m =
[[137 124 113 126 122 131 138 150 118 115]
 [127 115 129 132 122 126 122 112 129 122]
 [109 123 134 118 135 126 145 125 120 124]
 [126 116 128 133 121 124 121 113 130 120]
 [122 113 131 129 115 121 124 110 122 123]
 [109 125 131 118 136 125 144 125 121 127]
 [110 124 135 115 134 127 142 126 121 124]
 [123 111 132 127 116 122 122 112 123 121]
 [123 113 129 133 115 122 124 111 122 123]
 [137 126 113 126 123 129 143 152 118 114]
 [109 122 135 117 137 127 143 128 121 127]
 [125 117 129 130 122 124 119 113 126 118]
 [135 126 114 132 122 123 140 157 122 114]
 [123 113 131 129 115 123 122 111 123 121]
 [107 123 137 116 135 126 142 126 121 126]
 [134 127 113 127 123 129 138 146 118 116]]
Rows and columns are numbered from 1.
What is the entry in row 1 and column 2?
Answer: 124
The entry at row 3, column 1 is 109
What is the entry in the bottom-left corner?
Answer: 134
The entry in the bottom-right corner: 116
The top-right entry is 115
The largest entry: 157
What is the entry at row 1, column 1?
Answer: 137
The entry in row 1 and column 3 -> 113
The entry just right of the largest entry -> 122
The entry directly above the largest entry -> 113
The entry at row 3, column 2 is 123
The entry directly below the largest entry is 111
The entry directly above the smallest entry: 123
What is the entry in row 3 and column 3?
Answer: 134
The entry at row 2, column 1 -> 127
What is the top entry of the column that holds the largest entry?
Answer: 150
The entry just right of the smallest entry is 123

Read these off the array that follows. Rows and columns are numbered from 1.
1) The entry in row 1 and column 1?
2) The entry in row 3 and column 3?
3) The entry at row 3, column 1?
4) The entry directly below the smallest entry?
5) The entry in row 2 and column 1?
[[131 139 103 125 153 120 133 130 114 113 141 154 123 121]
 [120 116 141 124 134 126 139 140 151 145 120 111 134 124]
 [123 120 138 126 128 127 134 134 143 139 122 115 132 126]
 [136 141 112 130 140 125 128 126 113 116 140 150 124 127]
 [122 119 141 126 132 127 138 139 149 144 121 113 134 126]
 [132 128 145 136 107 139 121 123 130 134 124 118 133 139]
 [129 127 132 130 117 131 123 123 126 128 125 123 128 131]
 [127 133 107 122 152 117 135 133 122 119 136 145 123 118]
 [124 124 124 124 125 123 125 125 125 125 124 124 124 123]
 [123 123 124 123 125 122 126 125 126 125 123 122 124 122]
 [137 137 130 136 117 136 121 121 118 123 133 135 129 137]
 [133 130 140 135 111 137 121 122 126 131 126 123 131 137]
 [136 141 110 130 142 125 129 126 113 115 141 152 124 127]
 [127 132 109 122 150 118 134 132 122 119 135 144 123 119]]
1) 131
2) 138
3) 123
4) 141
5) 120

Read these off the grid that follows. Rows and columns are numbered from 1.
1) Give the entry in the top-right corner.
2) Give the entry just right of 119.
3) Give the entry in row 3 and column 3.
4) Give the top-left entry.
5) Give the largest entry.
6) Give the entry at row 1, column 2.
7) Give the entry at row 2, column 1.
8) Give the entry at row 3, column 1.
[[113 127 134 127 131 117 120 129 141 133 131 134 120 141]
 [144 126 135 127 127 109 148 149 121 127 130 124 134 131]
 [141 139 121 137 127 130 130 131 122 135 131 119 148 118]
 [124 131 128 118 141 135 142 115 128 123 132 130 121 125]
 [128 129 125 124 126 138 139 129 141 130 118 137 115 138]
 [136 127 122 123 128 130 144 120 121 123 143 124 123 128]]
1) 141
2) 148
3) 121
4) 113
5) 149
6) 127
7) 144
8) 141

Read these off the array that follows.
1) Give the bottom-right entry.
2) Give the last entry of the largest entry's row.
3) Give the entry at the centre.
4) Give the second entry on the main diagonal.
5) Give the first entry in reading order.
6) Give the bottom entry of the column that holds the smallest entry.
7) Give the first entry in the row that holds the largest entry.
8) Give the entry just right of the smallest entry.
132,132,127,130,131,132,132,134,133,138,132,120,113,113,149
134,135,135,134,119,138,140,135,136,142,123,122,127,117,130
132,134,141,132,117,133,132,131,133,141,133,127,129,119,125
134,135,137,134,118,137,139,135,136,143,125,123,126,116,129
132,133,139,133,123,135,135,132,133,141,127,125,129,117,127
126,125,126,127,134,125,124,126,124,129,136,132,129,128,136
134,135,138,133,109,135,135,134,136,139,128,124,126,121,123
129,128,123,128,147,132,136,131,129,130,116,120,124,119,137
123,125,125,126,130,114,111,118,122,120,146,131,122,155,123
130,128,123,128,140,131,133,132,130,131,124,121,119,118,144
126,125,124,127,139,126,127,127,125,127,128,129,129,129,134
1) 134
2) 123
3) 126
4) 135
5) 132
6) 139
7) 123
8) 135

a =
[[145 126 137 110 131 127 131 125]
 [135 129 122 133 130 127 112 123]
 [118 130 135 121 140 120 126 131]
 [125 120 127 129 135 125 132 123]
 [124 123 137 128 129 116 118 124]
 [134 154 147 129 143 130 124 132]
 [127 129 128 132 131 123 125 126]
 [122 124 127 149 118 133 138 138]
 [114 148 130 119 136 123 133 117]
 [134 116 114 147 139 115 102 121]
 [130 145 108 121 130 124 143 115]
 [133 121 123 128 123 126 127 130]
 [118 130 130 132 132 128 133 129]
 [131 138 118 126 133 138 114 140]]
Indices start at 1.
Read off the entry in row 3 and column 1.
A: 118
Read off the entry in the bottom-right corner.
A: 140
Read off the entry in row 1 and column 1.
A: 145
The entry directly below the smallest entry is 143
The bottom entry of the column that holds the largest entry is 138
Read off the entry just right of the largest entry.
A: 147
The entry in row 2 and column 1: 135
Read off the entry just left of the smallest entry.
A: 115
Read off the entry directly below the largest entry.
A: 129
Read off the bottom-left entry.
A: 131
Read off the largest entry.
A: 154
Read off the top-right entry.
A: 125
The top entry of the column that holds the smallest entry is 131
The entry at row 1, column 3: 137
Read off the top entry of the column that holds the largest entry.
A: 126
Read off the entry in row 2 and column 3.
A: 122
The bottom entry of the column that holds the smallest entry: 114
The entry just left of 108 -> 145
Read off the entry at row 3, column 2.
A: 130
The entry at row 3, column 3: 135
Read off the entry just right of the smallest entry.
A: 121

Questions about the array below. Rows and columns are numbered from 1.
1) Report the entry just left of the centre entry.
2) Report the entry in row 1 and column 1.
3) Report the centre entry.
4) Report the entry in row 1 and column 2.
5) Report the entry at row 3, column 1.
6) Report the top entry of the column that holds the largest entry.
7) Report the bottom-left entry.
[[133 134 122 134 122 134 134 121 135 135 124]
 [135 125 121 131 156 114 117 141 144 128 131]
 [128 122 127 126 144 101 101 152 151 142 126]
 [127 115 127 123 146 130 134 121 142 115 145]
 [126 118 130 123 142 121 124 132 145 116 149]]
1) 144
2) 133
3) 101
4) 134
5) 128
6) 122
7) 126
